Here is a tiny trained network, its code and every weight. The questions are about switching its units off for an input and a class, where a switched-off unit gives its printed mean instead of its output.

import numpy as np


def w(rows, s, z=0):
    codes = np.array(rows[::2]) - 128.0
    scale = np.full(codes.shape[1], s)
    scale[-1] = z or s
    return codes * scale


def norm(h):
    return h / np.sqrt((h * h).mean(-1, keepdims=True) + 1e-5)


def f(y):
    return y / 2 * (1 + np.tanh(0.7978845608 * (y + 0.044715 * y**3)))


def log_softmax(a):
    a = a - a.max(-1, keepdims=True)
    return a - np.log(np.exp(a).sum(-1, keepdims=True))


def net(x, mask):
    res = np.array(x, float).reshape(1, 5) / 4 @ E
    u = 0
    for l in range(2):
        y = f(norm(res) @ A[l][:, :-1].T + A[l][:, -1])
        res = res + np.where(mask[u : u + 5], y, B[l][:, -1]) @ B[l][:, :-1]
        u += 5
    return log_softmax(norm(res)[-1] @ U[:, :-1].T + U[:, -1])


A, B = {}, {}
E = w([
[90,103,96,88,104,78,219,156,150,187,75],'x0',
[237,117,94,86,255,26,99,127,149,140,101],'x1',
[158,141,107,177,139,97,142,96,8,83,112],'x2',
[112,105,69,87,136,226,107,225,43,148,77],'x3',
[126,143,129,122,91,72,63,218,132,156,206],'x4',
],0.0079)
A[0] = w([
[47,237,94,160,49,8,56,190,97,210,233,113],'L0N0',
[48,136,178,189,4,176,117,159,79,106,227,28],'L0N1',
[130,124,143,123,112,209,157,27,169,120,29,1],'L0N2',
[149,185,89,18,120,226,68,226,65,62,29,41],'L0N3',
[62,188,127,254,110,89,192,146,202,14,208,106],'L0N4',
],0.0053,0.0018)
B[0] = w([
[154,163,163,176,240,167,18,71,76,216,26,253],'L0N0',
[116,186,132,48,125,50,214,232,97,55,108,247],'L0N1',
[167,169,116,27,139,144,125,127,105,142,65,175],'L0N2',
[94,63,64,86,50,106,2,50,188,183,123,235],'L0N3',
[80,99,119,121,53,69,113,53,147,145,134,207],'L0N4',
],0.009,0.0052)
A[1] = w([
[129,68,82,102,68,201,95,195,65,152,164,22],'L1N0',
[50,145,161,133,64,129,191,195,91,134,130,214],'L1N1',
[104,119,203,144,130,125,130,54,126,160,158,112],'L1N2',
[153,123,135,62,174,235,117,40,80,130,101,205],'L1N3',
[128,254,182,123,238,165,50,203,63,229,149,4],'L1N4',
],0.0074,0.0023)
B[1] = w([
[101,23,169,254,100,134,85,94,156,129,55,185],'L1N0',
[136,111,137,81,175,39,133,185,211,53,202,207],'L1N1',
[135,110,68,126,86,159,135,27,173,134,51,163],'L1N2',
[111,206,45,115,152,138,221,144,79,93,187,228],'L1N3',
[161,240,112,56,189,178,168,193,130,112,135,254],'L1N4',
],0.0097,0.0062)
U = w([
[195,59,127,39,191,63,119,197,136,7,192,251],'0',
[149,251,105,99,164,182,181,149,118,99,39,56],'1',
[116,67,154,245,38,122,3,20,168,163,50,71],'2',
],0.0053,0.0026)

Each question gives the input, the list of numbers given to net, and the class t.
The units are the neurons (one row each of A and B). Each row of codes is followed by its name. A weight is (code - 128) times the scale printed after its matrix; where a second scale follows, it is the last column's (A, B and U).
mask holds one flag per neuron, layer by layer. A switched-off neuron (its flag False) gives its mean, the last column of its row in B, instead of its output. The means were averaged over made-up inputs and are rounded, as every weight is.
A unit's drop is (log p(t) with every unit on - log p(t) with that unit switched off) / (log p(t) with every unit on - log p(t) with every unit switched off).
The circuit of an input: a set's keep is (log p(t) with only the set's units on - log p(t) with every unit switched off) / (log p(t) with every unit on - log p(t) with every unit switched off). Starting from all 10 units, units are removed one at a time, each time the one whose removal leaves the highest keep (on an exact tie, the one counted first), for as long as the keep stays at least 0.8.
circuit, biggest first: the units of the circuit, biggest drop first
most important unit: the unit with the biggest drop
k most important neurons: the k neurons with the biggest drops, biggest first
top k neurons in layer l: the k neurons of layer l with the biggest drops, biggest first
drop when u is switched off: that unit's drop, to one decimal
input [7,-2,2,8,0], class 2: top neuron in layer 1 : L1N0
input [-7,-5,-5,-2,-2], class 0: circuit, biggest first : L0N1; L1N1
input [8,-1,8,8,0], class 2: circuit, biggest first : L1N0; L0N3
input [-6,-6,-5,-7,8], class 1: 4 most important neurons : L0N0; L0N1; L0N3; L1N4
input [5,3,-3,8,7], class 2: circuit, biggest first : L1N0; L0N1
input [-8,7,-4,8,-4], class 2: top 4 neurons in layer 0 : L0N3; L0N0; L0N1; L0N2
input [-1,-8,-8,-3,1], class 0: 2 most important neurons : L0N1; L1N1
input [-7,-5,-8,-5,-2], class 0: 2 most important neurons : L0N1; L0N0
input [-5,-2,7,-2,5], class 1: 2 most important neurons : L0N0; L1N4
input [3,0,2,-5,8], class 1: 3 most important neurons : L0N0; L1N4; L0N3
input [8,-6,-2,-2,4], class 0: 2 most important neurons : L1N1; L0N1
input [6,-3,1,7,3], class 2: 2 most important neurons : L0N3; L1N0
input [-1,3,1,5,8], class 1: 2 most important neurons : L0N0; L1N4
input [1,0,-2,7,6], class 2: circuit, biggest first : L1N0
input [-5,-1,5,6,4], class 2: 2 most important neurons : L0N3; L1N0
input [-1,-8,-7,1,-6], class 0: 2 most important neurons : L1N1; L0N0
input [-5,2,3,3,5], class 1: 3 most important neurons : L1N4; L0N0; L1N1
input [-7,-2,8,-6,7], class 1: 4 most important neurons : L0N0; L0N3; L1N4; L0N1
input [6,3,0,3,7], class 1: 3 most important neurons : L0N0; L1N4; L1N1
input [-3,-1,-3,6,3], class 2: most important unit : L0N3
input [-3,-8,7,-5,2], class 0: top 2 neurons in layer 0 : L0N1; L0N3
input [-6,-8,4,7,5], class 0: top 2 neurons in layer 0 : L0N1; L0N4
input [2,2,8,-7,-4], class 2: drop when L0N4 is switched off : 0.1
input [0,1,-3,-1,3], class 1: drop when L0N1 is switched off : 0.0
input [0,-8,-6,-2,3], class 0: drop when L1N1 is switched off : 0.5
